Below is a small trained network, with its code and all its weights. Each question gives an input and a class and asks what happens when units are switched off, that is, made to give their printed mean instead of their output.

import numpy as np


def w(rows, s, z=0):
    codes = np.array(rows[::2]) - 128.0
    scale = np.full(codes.shape[1], s)
    scale[-1] = z or s
    return codes * scale


def f(y):
    return y / 2 * (1 + np.tanh(0.7978845608 * (y + 0.044715 * y**3)))


def log_softmax(a):
    a = a - a.max(-1, keepdims=True)
    return a - np.log(np.exp(a).sum(-1, keepdims=True))


def net(x, mask):
    res = np.array(x, float).reshape(1, 2) / 4 @ E
    y = f(res @ A[0][:, :-1].T + A[0][:, -1])
    res = res + np.where(mask, y, B[0][:, -1]) @ B[0][:, :-1]
    return log_softmax(res[-1] @ U[:, :-1].T + U[:, -1])


A, B = {}, {}
E = w([
[180,114,9,190,74,158,86,197],'x0',
[101,187,62,197,227,28,122,123],'x1',
],0.011)
A[0] = w([
[36,121,191,113,149,118,100,123,240],'n0',
[78,200,55,203,254,66,89,75,126],'n1',
[112,86,43,177,85,164,95,176,183],'n2',
[162,107,168,134,76,186,148,84,78],'n3',
[105,134,212,88,179,100,201,79,142],'n4',
[165,144,103,126,75,146,105,132,234],'n5',
[159,89,163,60,59,134,119,136,102],'n6',
[93,162,211,73,163,97,217,87,33],'n7',
[129,162,140,222,189,64,143,129,77],'n8',
[215,154,61,146,119,145,60,182,73],'n9',
[128,93,144,120,63,179,125,114,82],'n10',
[192,134,38,167,74,138,84,141,62],'n11',
[150,114,91,127,139,159,125,152,251],'n12',
[186,119,187,78,72,166,161,104,180],'n13',
],0.0097,0.011)
B[0] = w([
[95,210,104,110,161,154,97,134,197],'n0',
[133,115,65,155,60,107,171,74,249],'n1',
[61,180,154,116,206,89,134,135,226],'n2',
[227,41,120,173,103,27,142,87,155],'n3',
[83,187,170,130,171,99,127,140,189],'n4',
[97,208,123,119,129,162,163,89,207],'n5',
[116,76,131,163,72,110,164,110,168],'n6',
[232,103,216,170,197,38,136,136,165],'n7',
[196,70,111,202,74,62,198,63,179],'n8',
[141,133,233,144,157,46,112,147,186],'n9',
[238,73,152,196,79,32,182,82,157],'n10',
[173,123,204,169,184,1,97,144,187],'n11',
[91,149,56,137,168,135,128,127,213],'n12',
[102,170,57,166,110,83,184,68,196],'n13',
],0.011,0.017)
U = w([
[141,155,207,176,252,87,126,120,76],'0',
[164,95,79,194,5,97,167,73,118],'1',
[46,229,27,95,166,175,131,106,255],'2',
[178,91,126,118,165,153,77,125,82],'3',
[133,114,137,109,127,152,102,123,85],'4',
[195,72,112,117,162,120,106,114,91],'5',
[154,99,110,111,104,161,138,131,88],'6',
[86,87,150,143,97,169,106,147,96],'7',
],0.013,0.0083)

Each question gives the input, the list of numbers given to net, and the class t.
The units are the neurons (one row each of A and B). Each row of codes is followed by its name. A weight is (code - 128) times the scale printed after its matrix; where a second scale follows, it is the last column's (A, B and U).
mask holds one flag per neuron, in row order. A switched-off neuron (its flag False) gives its mean, the last column of its row in B, instead of its output. The means were averaged over made-up inputs and are rounded, as every weight is.
A unit's drop is (log p(t) with every unit on - log p(t) with that unit switched off) / (log p(t) with every unit on - log p(t) with every unit switched off).
The circuit of an input: a set's keep is (log p(t) with only the set's units on - log p(t) with every unit switched off) / (log p(t) with every unit on - log p(t) with every unit switched off). Starting from the 12 units with the biggest drops (on a tie, the unit counted first), units are removed one at a time, each time the one whose removal leaves the highest keep (on an exact tie, the one counted first), for as long as the keep stays at least 0.8.
units of the circuit, in order: the units of the circuit, biggest drop first
unit that matters most: the unit with the biggest drop
top k neurons: the k neurons with the biggest drops, biggest first
drop of u: that unit's drop, to one decimal
input [-6,8], class 1: units of the circuit, in order : (n1)
input [5,3], class 0: top 2 neurons : (n11; n9)
input [7,-6], class 0: top 3 neurons : (n2; n1; n11)
input [-3,-2], class 2: top 2 neurons : (n11; n9)
input [4,-1], class 0: top 2 neurons : (n1; n11)
input [-4,-5], class 1: top 3 neurons : (n2; n13; n6)
input [-3,1], class 2: top 2 neurons : (n11; n9)
input [3,1], class 2: top 2 neurons : (n7; n10)
input [3,3], class 2: top 3 neurons : (n7; n10; n3)
input [6,7], class 1: top 2 neurons : (n1; n8)
input [-3,4], class 1: top 3 neurons : (n2; n1; n8)
input [-3,5], class 1: drop of n1 : 0.2
input [0,8], class 1: drop of n2 : 0.0
input [4,-3], class 0: drop of n11 : 0.1
input [-3,0], class 2: unit that matters most : n11
